Below is a small trained network, with its code and all its weights. Each question gives an input and a target symbol and asks what happens when units are switched off, that is, made to give their printed mean instead of their output.

import numpy as np


def w(rows, s, z=0):
    codes = np.array(rows[::2]) - 128.0
    scale = np.full(codes.shape[1], s)
    scale[-1] = z or s
    return codes * scale


def norm(h):
    return h / np.sqrt((h * h).mean(-1, keepdims=True) + 1e-5)


def f(y):
    return np.maximum(y, 0)


def softmax(a):
    e = np.exp(a - a.max(-1, keepdims=True))
    return e / e.sum(-1, keepdims=True)


def log_softmax(a):
    a = a - a.max(-1, keepdims=True)
    return a - np.log(np.exp(a).sum(-1, keepdims=True))


def net(x, mask):
    ids = ['δεζλξπτ'.index(c) for c in x.split()]
    T = len(ids)
    res = E[ids] + P[:T]
    r = norm(res)
    for j in range(2):
        rows = slice(2 * j, 2 * j + 2)
        q, k, v = (r @ M[0][rows].T for M in (Q, K, V))
        z = softmax(np.where(np.tri(T) > 0, q @ k.T / 2**0.5, -1e9)) @ v
        o = O[0][rows]
        res = res + np.where(mask[j], z, o[:, -1]) @ o[:, :-1]
    y = f(norm(res) @ A[0][:, :-1].T + A[0][:, -1])
    res = res + np.where(mask[2:10], y, B[0][:, -1]) @ B[0][:, :-1]
    return log_softmax(norm(res)[-1] @ U[:, :-1].T + U[:, -1])


Q, K, V, O, A, B = {}, {}, {}, {}, {}, {}
E = w([
[16,74,49,163,91,227],'δ',
[3,90,90,190,58,148],'ε',
[34,91,96,146,165,236],'ζ',
[102,69,75,57,75,222],'λ',
[125,122,139,9,122,138],'ξ',
[78,212,243,155,245,17],'π',
[129,146,203,170,51,193],'τ',
],0.0057)
P = w([
[71,81,148,94,133,101],'0',
[84,124,209,123,117,177],'1',
[77,228,85,98,125,127],'2',
[152,21,139,103,144,69],'3',
[135,132,219,125,134,178],'4',
[129,245,94,96,147,135],'5',
[205,43,128,114,158,67],'6',
[177,133,209,141,137,162],'7',
[114,236,82,81,152,139],'8',
],0.012)
Q[0] = w([
[125,119,133,119,135,167],'head 0',
[146,48,167,117,156,124],'head 0',
[129,3,168,100,130,149],'head 1',
[115,153,138,155,141,181],'head 1',
],0.022)
K[0] = w([
[187,135,127,70,117,123],'head 0',
[245,171,141,168,121,133],'head 0',
[251,159,135,119,103,157],'head 1',
[118,119,131,61,65,102],'head 1',
],0.017)
V[0] = w([
[142,114,67,113,2,115],'head 0',
[175,114,122,143,107,234],'head 0',
[125,172,198,78,98,37],'head 1',
[103,145,141,215,191,90],'head 1',
],0.011)
O[0] = w([
[168,240,160,148,86,46,88],'head 0',
[58,168,134,8,72,174,135],'head 0',
[211,119,131,2,69,124,90],'head 1',
[166,76,159,191,90,224,2],'head 1',
],0.012,0.0049)
A[0] = w([
[91,204,133,57,96,191,79],'neuron 0',
[46,170,176,155,122,150,99],'neuron 1',
[103,134,241,122,84,188,30],'neuron 2',
[133,1,187,148,153,151,88],'neuron 3',
[76,94,211,134,151,173,190],'neuron 4',
[175,163,130,155,161,113,178],'neuron 5',
[160,93,228,77,80,153,50],'neuron 6',
[143,83,168,75,113,83,2],'neuron 7',
],0.016,0.009)
B[0] = w([
[196,111,187,173,144,134,226],'neuron 0',
[172,92,132,84,157,176,216],'neuron 1',
[38,69,114,141,138,88,155],'neuron 2',
[97,178,173,103,165,143,193],'neuron 3',
[166,169,89,146,90,68,254],'neuron 4',
[89,98,142,139,106,143,178],'neuron 5',
[8,158,69,191,83,180,164],'neuron 6',
[207,144,144,110,132,239,150],'neuron 7',
],0.018,0.01)
U = w([
[164,100,39,168,144,122,100],'δ',
[85,70,150,192,78,102,196],'ε',
[122,249,133,142,132,116,3],'ζ',
[90,59,99,58,80,67,250],'λ',
[198,73,161,91,110,120,242],'ξ',
[74,39,159,110,206,167,47],'π',
[119,167,122,94,56,201,133],'τ',
],0.011,0.0037)

Each question gives the input, a string of symbols that net reads in full, and the target symbol t.
The units are the heads (2 rows each of Q, K, V and O) and the neurons (one row each of A and B). Each row of codes is followed by its name. A weight is (code - 128) times the scale printed after its matrix; where a second scale follows, it is the last column's (O, A, B and U).
mask holds one flag per unit, heads first, then neurons. A switched-off unit (its flag False) gives its mean, the last column of its rows in O or B, instead of its output. The means were averaged over made-up inputs and are rounded, as every weight is.
A unit's drop is (log p(t) with every unit on - log p(t) with that unit switched off) / (log p(t) with every unit on - log p(t) with every unit switched off).
The circuit of an input: a set's keep is (log p(t) with only the set's units on - log p(t) with every unit switched off) / (log p(t) with every unit on - log p(t) with every unit switched off). Starting from all 10 units, units are removed one at a time, each time the one whose removal leaves the highest keep (on an exact tie, the one counted first), for as long as the keep stays at least 0.8.
units of the circuit, in order: the units of the circuit, biggest drop first
unit that matters most: the unit with the biggest drop
top k neurons: the k neurons with the biggest drops, biggest first
drop when u is switched off: that unit's drop, to one decimal
input ζ ζ ζ δ λ τ, target δ: unit that matters most	head 1
input ε ζ ζ δ, target ζ: units of the circuit, in order	[neuron 3; neuron 4; head 1]
input ε λ ε π λ ζ, target ε: units of the circuit, in order	[head 0; neuron 5]
input λ λ τ ε, target τ: units of the circuit, in order	[head 1; neuron 7; neuron 6]
input τ ξ λ ξ ζ, target τ: top 2 neurons	[neuron 7; neuron 6]
input π λ ε π ε ξ ξ ε π, target τ: units of the circuit, in order	[head 1; neuron 6]
input ζ ζ λ ζ ξ π ζ, target π: units of the circuit, in order	[head 0; neuron 3]
input π ζ λ π, target π: top 2 neurons	[neuron 3; neuron 0]
input ξ ξ λ ε τ ε ζ ζ ζ, target λ: units of the circuit, in order	[head 0; head 1; neuron 0; neuron 5]
input ζ ζ ζ ζ ε, target λ: top 2 neurons	[neuron 2; neuron 4]
input ζ ζ δ δ ε ζ δ, target ζ: units of the circuit, in order	[head 1; neuron 3; neuron 4]
input ε ε ζ π ζ ζ ζ ζ, target ζ: units of the circuit, in order	[neuron 3; neuron 4]
input λ λ ζ ζ δ, target ξ: top 2 neurons	[neuron 1; neuron 0]
input ζ ζ δ ζ ζ ζ ξ δ, target τ: units of the circuit, in order	[head 1; neuron 6]
input λ λ ζ ε δ π δ, target π: unit that matters most	head 0
input τ ξ ζ τ λ δ ε ζ ε, target ξ: units of the circuit, in order	[head 1; neuron 0]
input λ ε λ ζ ζ ζ ζ, target ζ: units of the circuit, in order	[neuron 3; neuron 4; head 1]
input ζ λ ε ζ π ζ, target δ: units of the circuit, in order	[head 0; neuron 3]
input ζ ξ ζ ε ζ λ λ τ, target ε: top 4 neurons	[neuron 2; neuron 6; neuron 0; neuron 4]
input ξ ε δ ζ ε δ τ ε π, target λ: top 2 neurons	[neuron 0; neuron 5]
input τ ε ξ ζ ζ, target τ: unit that matters most	head 1
input ε ε ζ λ π λ ξ, target π: top 3 neurons	[neuron 3; neuron 4; neuron 0]
input δ π δ, target π: top 3 neurons	[neuron 4; neuron 1; neuron 6]
input δ ζ λ ζ ζ τ, target π: top 3 neurons	[neuron 4; neuron 1; neuron 5]
input λ λ ε δ, target λ: top 2 neurons	[neuron 0; neuron 3]
input τ λ ζ δ ζ ξ, target ξ: drop when neuron 7 is switched off	0.0
input ζ ζ λ, target δ: drop when neuron 3 is switched off	0.1
input ζ ε ξ ζ τ λ ζ τ ξ, target δ: drop when head 0 is switched off	0.7
input ε ζ ζ λ, target λ: drop when neuron 7 is switched off	0.0
input τ τ π λ ε ζ ε, target ζ: unit that matters most	neuron 3
